In the rows, 128 means zero.
Known rows:
kisko: [130 156  83 121 106  79 131 128 107 135 142  81 169 137 134 120 194 140
 136 140 138 157 137 166 133 146 109  86 109 122 105 108 143 140 167  93
 125 112 119 122 152 116]
seflo: [130 160 100 128 115  68 136 119 118 144 144  90 169 134 134 130 183 121
 114 124 143 134 131 160 133 150 115  83 123 127 101 101 113 137 172  83
 109 133 134 127 158 103]
leplum: [138 154 115 108  97  97 153 137 106 129 138  74 140 146 144 143 158 111
 145 197 167 170 128 145 115 160 119  86 143 101 100  99  99 111 197 118
 100 159 122  69 148 110]
brodu: [132 144 121 125 130 103 135 140 156  91 143  72 143 161 148 128 112 128
 159 154 160 143 112 145  87 149 129  78  95  68 100 110 120 144 185 111
 118 159 106 100 140 115]
dodipe: [152 151  98  95  99 105 131 132 112 125 135  59 134 153 122 136 101 109
 103 190 163 157 108 145 108 162 141 130  99  58  93  78 121 120 132 125
 103 162 109  55 126 114]
suska: [130 150 120 124 107 137 165 150  89 143 144  94 122 150 153 138 143 100
 150 182 152 172  96 138 103 123 135  89  85 134 100  77  97 150 195 111
 128 156 127  74 132  86]
selen: [136 153 122 112 108 137 146 118 114  93 146  79 121 142 128 135 193 118
 148 169 146 164 131 144 100 163 117  88  99  95 103 113  82 140 175 122
 105 157 109  69 190 110]
motem: [146 138 109 128 124 121 137 142 161 115 141  67 133 160 141 127 118 120
 133 145 154 149  91 152  91 142 129  69  94  60  99 117 108 126 153  96
 115 152 102  96 140 122]
bribruk: [131 153 106 122 110  66 137 127 115 137 141  85 157 136 137 133 183 118
 126 133 145 139 128 159 123 149 118  83 126 135 103  99 113 141 164  92
 116 140 128 117 169 106]
skadus: [141 153 108 105 103 101 135 135 107 113 138  70 139 148 138 139 128 114
 132 187 163 159 119 146 110 161 127 111 119  91  98  92 112 126 168 121
 103 161 119  66 141 111]
baklestan: [132 149 116 123 110 100 144 133 115 115 141  88 129 151 142 139 128 125
 138 164 150 146 119 136  97 157 133  99 108 117  99  84 107 142 172 101
 116 168 123  80 166 102]
mevin: [128 156 101 126 107  69 139 120 112 152 143  83 158 136 145 135 207 116
 125 135 151 143 130 163 137 147 121  79 141 117 102 106 104 135 177  89
 114 140 120 123 159 103]
paskamum: [140 142 117 129 101  97 145 137 114 107 139  85 135 151 145 142 133 114
 135 163 150 154 122 142  98 153 126  86 117 120 103  95 102 135 169 108
 110 173 129  78 178 124]
topo: [132 149 121 124 109 133 162 146  87 139 144  93 124 149 151 138 143 101
 146 183 151 170  99 138 105 127 132  88  89 130 100  81  97 146 190 113
 125 158 123  77 143  89]
beleku: [135 147 115 124 107 107 145 127 120 122 140  83 126 149 138 137 143 123
 131 157 150 152 117 145 100 154 125  97 111 111  99  90 102 131 164  94
 117 166 124  78 172 108]
madrurin: [133 150 113 103 108 107 124 142 100  96 138  79 135 145 155 150 157  84
 149 134 150 149 113 145 100 152 120 105 126 122  98 108 100 159 159  91
 117 175 117  78 178 126]
vumor: [130 150 119 125 114 100 147 138 116 106 140  82 136 151 137 138 101 139
 150 169 147 142 120 137  97 163 125 102 110 131 101  89 113 141 167 100
 117 164 127  78 173 106]
zulosu: [139 150 121 126  95 126 181 174  80  96 149  91 145 159 149 144 113 125
 161 205 135 145  92 113 102 138 160  60  88 183 109  63 100 186 169 177
 122 165 121  84 151  99]
lezari: [132 153 105 132 113  58 137 134 111 112 143  84 165 142 127 130 169 127
 129 139 138 127 132 149 118 155 134  81 115 160 105  89 126 159 154 119
 118 140 126 125 179 107]

Facts:
brudru -Δ-> dalakal; brudru -Δ-> skise; brudru -Δ-> madrurin
brudru -Δ-> skizuken; brudru -Δ-> vudek; dafun -Δ-> fubris
dafun -Δ-> brustul; dafun -Δ-> pebel; dafun -Δ-> plogem
dafun -Δ-> madrurin; dafun -Δ-> skegam; dafun -Δ-> topus
dafun -Δ-> kekol; droflobur -Δ-> tadan; droflobur -Δ-> beleku
droflobur -Δ-> graskograr; droflobur -Δ-> manu; droflobur -Δ-> droplen
droflobur -Δ-> viplu; droflobur -Δ-> mastes; dromo -Δ-> beleku
dromo -Δ-> gogro; dromo -Δ-> vudris; dromo -Δ-> zifek
dromo -Δ-> plaruplom; dromo -Δ-> skiti; fodutis -Δ-> tubron
fodutis -Δ-> zulosu; gotul -Δ-> gigrevik; gotul -Δ-> munir
gotul -Δ-> brodu; gotul -Δ-> grela; gotul -Δ-> zenem
gotul -Δ-> vumor; grabrin -Δ-> steru; grabrin -Δ-> tubron
grabrin -Δ-> gruge; grabrin -Δ-> trobom; grabrin -Δ-> lezari
grabrin -Δ-> vumor; grabrin -Δ-> sefik; grabrin -Δ-> zoflim
kisko -Δ-> zeklal; kisko -Δ-> draklor; kisko -Δ-> breskam
kisko -Δ-> gelek; kisko -Δ-> kluflatral; klaflilik -Δ-> vudris
klaflilik -Δ-> greza; klaflilik -Δ-> stividros; klegrol -Δ-> brodu
klegrol -Δ-> mogroskal; klegrol -Δ-> traflal; klegrol -Δ-> tokla
klegrol -Δ-> gelek; leplum -Δ-> grudrozul; leplum -Δ-> rumo
leplum -Δ-> greza; leplum -Δ-> grudan; leplum -Δ-> fustil
malo -Δ-> baklestan; malo -Δ-> mizam; malo -Δ-> zoflim
mevin -Δ-> libro; mevin -Δ-> rapo; mevin -Δ-> liskes
mevin -Δ-> pebel; mevin -Δ-> kekluplir; mevin -Δ-> kurir
mevin -Δ-> tokla; mevin -Δ-> gristos; pestes -Δ-> dreben
pestes -Δ-> munir; popa -Δ-> kluzol; popa -Δ-> steru
popa -Δ-> greza; popa -Δ-> paskamum; popa -Δ-> plogem
popa -Δ-> vofu; raskalal -Δ-> flabrom; raskalal -Δ-> ketrul
raskalal -Δ-> droplen; rivufle -Δ-> stogi; rivufle -Δ-> dodipe
rivufle -Δ-> mogroskal; rivufle -Δ-> sogilel; rivufle -Δ-> motem
rivufle -Δ-> viplu; ruplus -Δ-> brudus; ruplus -Δ-> fustil
ruplus -Δ-> kekluplir; ruplus -Δ-> stidra; ruplus -Δ-> gristos
seflo -Δ-> lolusken; seflo -Δ-> dreben; seflo -Δ-> baklestan
seflo -Δ-> beleku; seflo -Δ-> plaruplom; seflo -Δ-> kurir
seflo -Δ-> taskun; sisi -Δ-> susivin; sisi -Δ-> klipe
sisi -Δ-> droto; sisi -Δ-> greza; sisi -Δ-> pelel
sisi -Δ-> seloti; skotro -Δ-> gruge; skotro -Δ-> zeklal
skotro -Δ-> zerigam; skotro -Δ-> traflal; skotro -Δ-> plopu
taflok -Δ-> brustul; taflok -Δ-> plaruplom; taflok -Δ-> misuklen
taflok -Δ-> viplu; treplo -Δ-> libro; treplo -Δ-> soke
treplo -Δ-> mugo; treplo -Δ-> flabrom; treplo -Δ-> tokla
veskim -Δ-> gruge; veskim -Δ-> gelek; veskim -Δ-> skiti
veskim -Δ-> rumil; veskim -Δ-> pudis; viklon -Δ-> kluzol
viklon -Δ-> zibram; viklon -Δ-> graskograr; zuben -Δ-> dreben
zuben -Δ-> leklaplor; zuben -Δ-> rumil; baklestan -θ-> kurir
bati -θ-> droplen; beleku -θ-> trobom; bimam -θ-> gristos
biminin -θ-> ketrul; boluzis -θ-> zoflim; brasidras -θ-> pesugen
bredrepli -θ-> droflobur; bribe -θ-> mugo; bribruk -θ-> lezari
brudru -θ-> stividros; brudus -θ-> vudek; brustul -θ-> mafi
dafun -θ-> beleku; dalakal -θ-> fatugor; dodipe -θ-> bredrepli
dreben -θ-> fubris; droflobur -θ-> klegrol; dromo -θ-> madrurin
droplen -θ-> grela; fatugor -θ-> sisi; fipluzur -θ-> bribruk
flasom -θ-> tubron; fluvus -θ-> viplu; fode -θ-> stogi
fodutis -θ-> grabrin; fubris -θ-> dromo; gelek -θ-> grudrozul
gigrevik -θ-> skadus; grabrin -θ-> taflok; graskograr -θ-> liskes
grela -θ-> zulosu; grevo -θ-> vudris; greza -θ-> topus
gristos -θ-> pitral; grudan -θ-> brasidras; grudrozul -θ-> brustul
gruge -θ-> grudan; kadril -θ-> gogro; katrutru -θ-> greza
kekluplir -θ-> fipluzur; kekol -θ-> kluflatral; ketrul -θ-> rirum
kisko -θ-> seflo; klaflilik -θ-> plopu; klegrol -θ-> viklon
kluflatral -θ-> dodipe; kluzol -θ-> fodutis; kurir -θ-> mastes
leklaplor -θ-> veskim; leplum -θ-> sefik; lezari -θ-> kisko
liskes -θ-> topo; lolusken -θ-> rupli; madrurin -θ-> traflal
mafi -θ-> zerigam; malo -θ-> bati; mastes -θ-> sogilel
mevin -θ-> kluzol; misuklen -θ-> natik; misures -θ-> tura
mizam -θ-> draklor; mogroskal -θ-> fluvus; mugo -θ-> stoflavil
notrul -θ-> breskam; paskamum -θ-> zaver; pebel -θ-> steru
pelel -θ-> skolar; pestes -θ-> zifek; pesugen -θ-> mizam
pitral -θ-> plebre; plebre -θ-> treplo; plogem -θ-> buskeplel
plopu -θ-> taskun; popa -θ-> leplum; pudis -θ-> restur
rapo -θ-> libro; raskalal -θ-> droto; restur -θ-> nefen
rirum -θ-> vuzes; rivufle -θ-> flasom; rumil -θ-> raskalal
rumo -θ-> fode; rupli -θ-> gigrevik; ruplus -θ-> graskograr
sefik -θ-> kekol; seflo -θ-> boluzis; selen -θ-> misures
seloti -θ-> skidros; sisi -θ-> kadril; skadus -θ-> zeklal
skegam -θ-> grevo; skidros -θ-> skotro; skise -θ-> flabrom
skizuken -θ-> notrul; skolar -θ-> stiste; skotro -θ-> klipe
skuzul -θ-> misuklen; sogilel -θ-> malo; steru -θ-> soke
stidra -θ-> zurur; stiste -θ-> tokla; stividros -θ-> biminin
stoflavil -θ-> rapo; stogi -θ-> pelel; studro -θ-> gelek
susivin -θ-> selen; suska -θ-> ruplus; tadan -θ-> zuben
taflok -θ-> skise; taskun -θ-> kekluplir; topo -θ-> gruge
topus -θ-> rivufle; traflal -θ-> kidrem; treplo -θ-> vofu
trobom -θ-> skuzul; tubron -θ-> gotul; veskim -θ-> brudus
viklon -θ-> lolusken; viplu -θ-> susivin; vofu -θ-> rumil
vudek -θ-> skegam; vudris -θ-> pudis; vumor -θ-> tadan
vuzes -θ-> mogroskal; zaver -θ-> studro; zeklal -θ-> vumen
zenem -θ-> munir; zerigam -θ-> zenem; zibram -θ-> seloti
zifek -θ-> plogem; zoflim -θ-> mevin; zuben -θ-> rumo
zulosu -θ-> suska; zurur -θ-> dalakal

Rows:
No name comes twice in this set of rows, the named rows included.
[131 138 126 122 130 105 140 141 160 110 142  62 137 159 154 131 116 125
 167 158 167 144  97 147  93 148 128  66 121  54 102 121 110 133 175 116
 120 163  94 101 144 113] : tokla
[127 145 126 120 116 115 151 141 125 138 138  73 137 145 145 140  82 138
 164 174 153 145 103 142 104 160 106  91 137 126 100 109  98 124 161  83
 114 156 120  73 171 111] : stiste
[137 146 132 120 111 108 145 128 115 100 141  85 113 144 126 137 170 111
 137 172 151 166 134 145  95 158 121  91 111 120 102 103  84 125 171 112
 105 161 119  72 196 112] : stividros
[135 155 108 111 104 119 140 136 107 121 142  80 142 145 155 148 160 108
 140 157 152 156 112 146 113 155 111  92 126 102  99 111  93 135 178  85
 106 161 124  71 154 115] : dafun
[130 147 116 126 105 105 149 129 111 128 140  86 124 149 149 139 150 116
 141 163 155 157 114 144 102 150 132  98 118 116 101  82 103 139 174 103
 122 171 118  76 165 100] : kurir
[128 161 110 123 109 116 143 127 116 116 143  90 146 149 146 137 124 135
 139 168 152 148 125 145 104 158 113 101 102 107  98  94 110 134 194  76
 103 154 131  76 152  99] : pestes
[142 148  89  91  96 101 123 138 100 109 135  54 144 155 132 125 125 129
 150 202 165 176 130 148 107 163 131 134  96  68  99  87 158 133 158 140
 120 151 101  59 126 123] : kluflatral
[139 143 116 119 101  98 145 143 116 107 137  85 130 150 144 143 128 124
 135 159 150 154 119 132  98 160 123  87 134 129 102  93 104 132 167  95
 112 174 133  74 183 118] : vofu
[131 145 117 122 107  98 144 127 121 124 139  78 129 153 148 138 164 115
 144 160 160 154 114 148 103 156 133  91 132  93 102  98 100 135 176 104
 122 173 111  83 166 108] : rapo
[132 145  96 123 104  97 138 134 109 114 139  78 141 149 141 126 155 137
 148 159 146 159 129 148 108 153 124 100 104 118 104  97 132 146 162 105
 128 145 114  90 171 113] : plopu
[126 133 128 115 118 131 157 137 125 171 133  62 125 136 134 138  11 155
 162 172 141 139  77 146 107 167  96 108 156 151  97 108  89 106 106  52
 133 150 127  58 208 116] : stogi
[130 147 118 129 108 124 158 148  91 120 143  93 124 153 143 129 135 118
 152 191 148 169 107 137  99 132 137  98  79 134 103  76 115 159 182 122
 131 154 123  79 149  91] : gruge

The same objects again, as new rows of numbers:
Known rows:
plebre: [136 101 154  86 136 153  92 154 110 126  62  91 106 122 125 158 141 118
 108  94 114 129 123 112 135 135 125 125 131 151 152 108  86 147]
treplo: [144  89 149  74 155 148  95 146 140 108  62  95  85 144 123 170 151 135
 110 115 118 142 113 133 149 141 159  85 122 146 136 109  65 147]
topo: [114 135 147  72 109 145  93 177 101 141  47 108  84 155 103 155 135 106
 106  52 106 117  85 108 130 120 114  80 106 116 143 154  95 118]
seflo: [165  92 205 109 141 108  73 124 126 114  67 121 114 142 119 167 157  93
 131 111 109 189  94 132 158 165 143  87 110 154 124  91  55 165]
vuzes: [132  98 153  91 138 152 100 157 109 121  59  96 110 115 139 153 144 133
 110  96 103 129 128 109 135 131 129 125 123 152 141 118  95 159]
skizuken: [113 113 153  84 121 153  83 135 110 109  77  70 114 118 141 158 144 118
 118  79 105 126 127  95 123 139 131 130 124 147 172 108 107 143]
draklor: [ 81 147 182  66 132 141 142 221 134 140  43  56  92 152 117 155 129 119
  86  15 105 123  82 109 151 151 130 108 105 148 151  99  84 103]
mevin: [146  68 171 108 173 147  69 135 157  95  59 106 115 193 123 179 155 123
 139 112 105 195 133 119 163 191 149  87 123 125 125 101  72 133]
kluzol: [132 102 181 138 153 149  69 158  98 119  57 103 145 165 120 159 145  91
 128  75  90 172 170  85 150 196  88 148 142 137 151 101 109 130]
zenem: [139 108 146  92 126 150 101 155 108 131  68  84 107 136 140 162 135 107
 103  93 111 111  92  98 148 151 106 132 145 150 143  94  92 159]
zifek: [132 129 171  94 146 128 107 151  87 110  59 105  98 120 117 150 147  97
 105  89  92 138 126 121 155 144 110 111 134 164 156  89  97 152]
rumo: [131 102 150  86 147 165  99 166  83 127  52 111 101 130 119 147 145 123
 122  95 110 141 128 113 144 130 123 129 133 156 166  85 116 127]
vudris: [133 128 168  95 146 138 104 161  77 114  58 108  99 116 115 151 145  97
 114  87  93 137 130 118 153 140 106 127 138 164 165  81 113 143]
bredrepli: [148 113 126  61 150 158  91 145 107 111  48  91  95 102 134 146 130 138
  73 128 109 123 128 100 123 147 121 135 116 164 158  96  93 156]
raskalal: [148 107 166  86 141 146  96 149 125 117  63 102  93 130 113 163 150 121
  98 112 120 134 128 128 137 141 146  97 122 155 141 119  59 156]
droto: [139 108 156  91 150 159  89 174  81 131  50  99  98 130 105 151 142 110
 120  87 118 136 133 110 143 129 116 142 134 158 166  88 108 125]
trobom: [140 111 152  90 136 144  95 152  99 131  60  82 108 129 145 159 136 100
 116  83  96 122  89  89 146 142 106 146 131 155 138  88 106 156]
grabrin: [172  75 173 123 181 127  53 156 152 135  35  84 124 192 137 181 145  79
 139  98  89 181 124  85 156 200 111 149 107 133  89 122  68 146]
susivin: [159 126 149  70 153 158  70 167  83 135  61  86  87 138  84 162 132  86
 109  97 144 124 127 121 141 142 110 152 146 161 193  60  93 112]

Rows:
No name comes twice in this set of rows, the named rows included.
[130 100 147  86 144 173 107 160  81 120  63 107  97 143 119 152 144 128
 125  94 111 141 119 113 152 136 126 116 150 152 169  72 125 126] : fustil
[110  71 186  82  93 142  86 122  90 118  94 123 142 107 132 154 138 131
 145  90 138 163  61 142 153 129 138  72 156 156 184  28  98 136] : kekluplir
[133 105 148  93 124 144 103 150  96 135  63  87 113 127 159 154 135 109
 112  89  93 117  85  88 147 146 103 140 143 160 133  88 108 165] : vumor
[158 129 112  45 149 147  92 124  86 124  35  99  99 105 161 142 110 122
  60 127  85 123  98  65 119 175  95 151 110 179 144  70 109 155] : sefik
[154 105 163  86 154 124  97 147 123 116  50  95  89 128 131 164 147 107
 112 108  97 143 100 122 148 138 134 110 111 160 120 107  70 166] : zuben
[135 114 160  90 142 147  85 154  83 121  58  89 104 122 125 149 147 104
 125  84 104 139 119 103 139 135 119 144 123 156 162  88 118 140] : vofu
[118 126 157  92 137 145  82 138  89 102  70  79 103 124 132 154 149 108
 133  76  96 138 121  94 134 140 122 135 124 148 176  89 128 140] : plogem
[114 138 162  94 133 138  91 130  98  90  79  78 105 117 126 154 154 105
 114  81  96 134 130 108 137 150 120 118 131 146 181  95 116 149] : brustul
[112  92 160 112 122 159 129 157 100 115  61 121 125 101 150 140 156 153
 101  96  85 134 139 108 140 131 132 101 135 150 129 133 105 176] : ketrul
[145  70 209  79 122 109  58 141  86 135  51 127 129  98 118 153 144 105
 153  96 128 189  90 146 138 106 144 102 101 177 150  62  73 138] : klaflilik
[131 118 156  92 138 145  90 154  83 129  60  86 105 126 138 150 142  95
 125  80  94 130  97  91 143 140 105 149 131 156 154  82 120 148] : steru
[135  81 189 100 102 124  67 137  95 143  75  98 146 109 149 161 129  92
 142  79 123 149  56 110 146 140 103 129 135 163 146  55  88 155] : lezari
[128 114 161  91 145 159  97 169  59 125  52 108 107 124 116 143 142 111
 127  80  99 141 132 106 144 127 107 145 137 162 173  74 135 125] : greza
[124 108 118  80 113 147 100 123  91 148  83  98  77 166 151 182 136  66
 149  95  75  79 114 100 137 104  97 101 168 168 121 123  89 139] : grela
[116  80 158 103 132 157 115 160 106 120  49 108 126 103 161 140 153 155
 115  94  79 142 132  98 132 119 134 118 115 154 121 137 111 171] : biminin

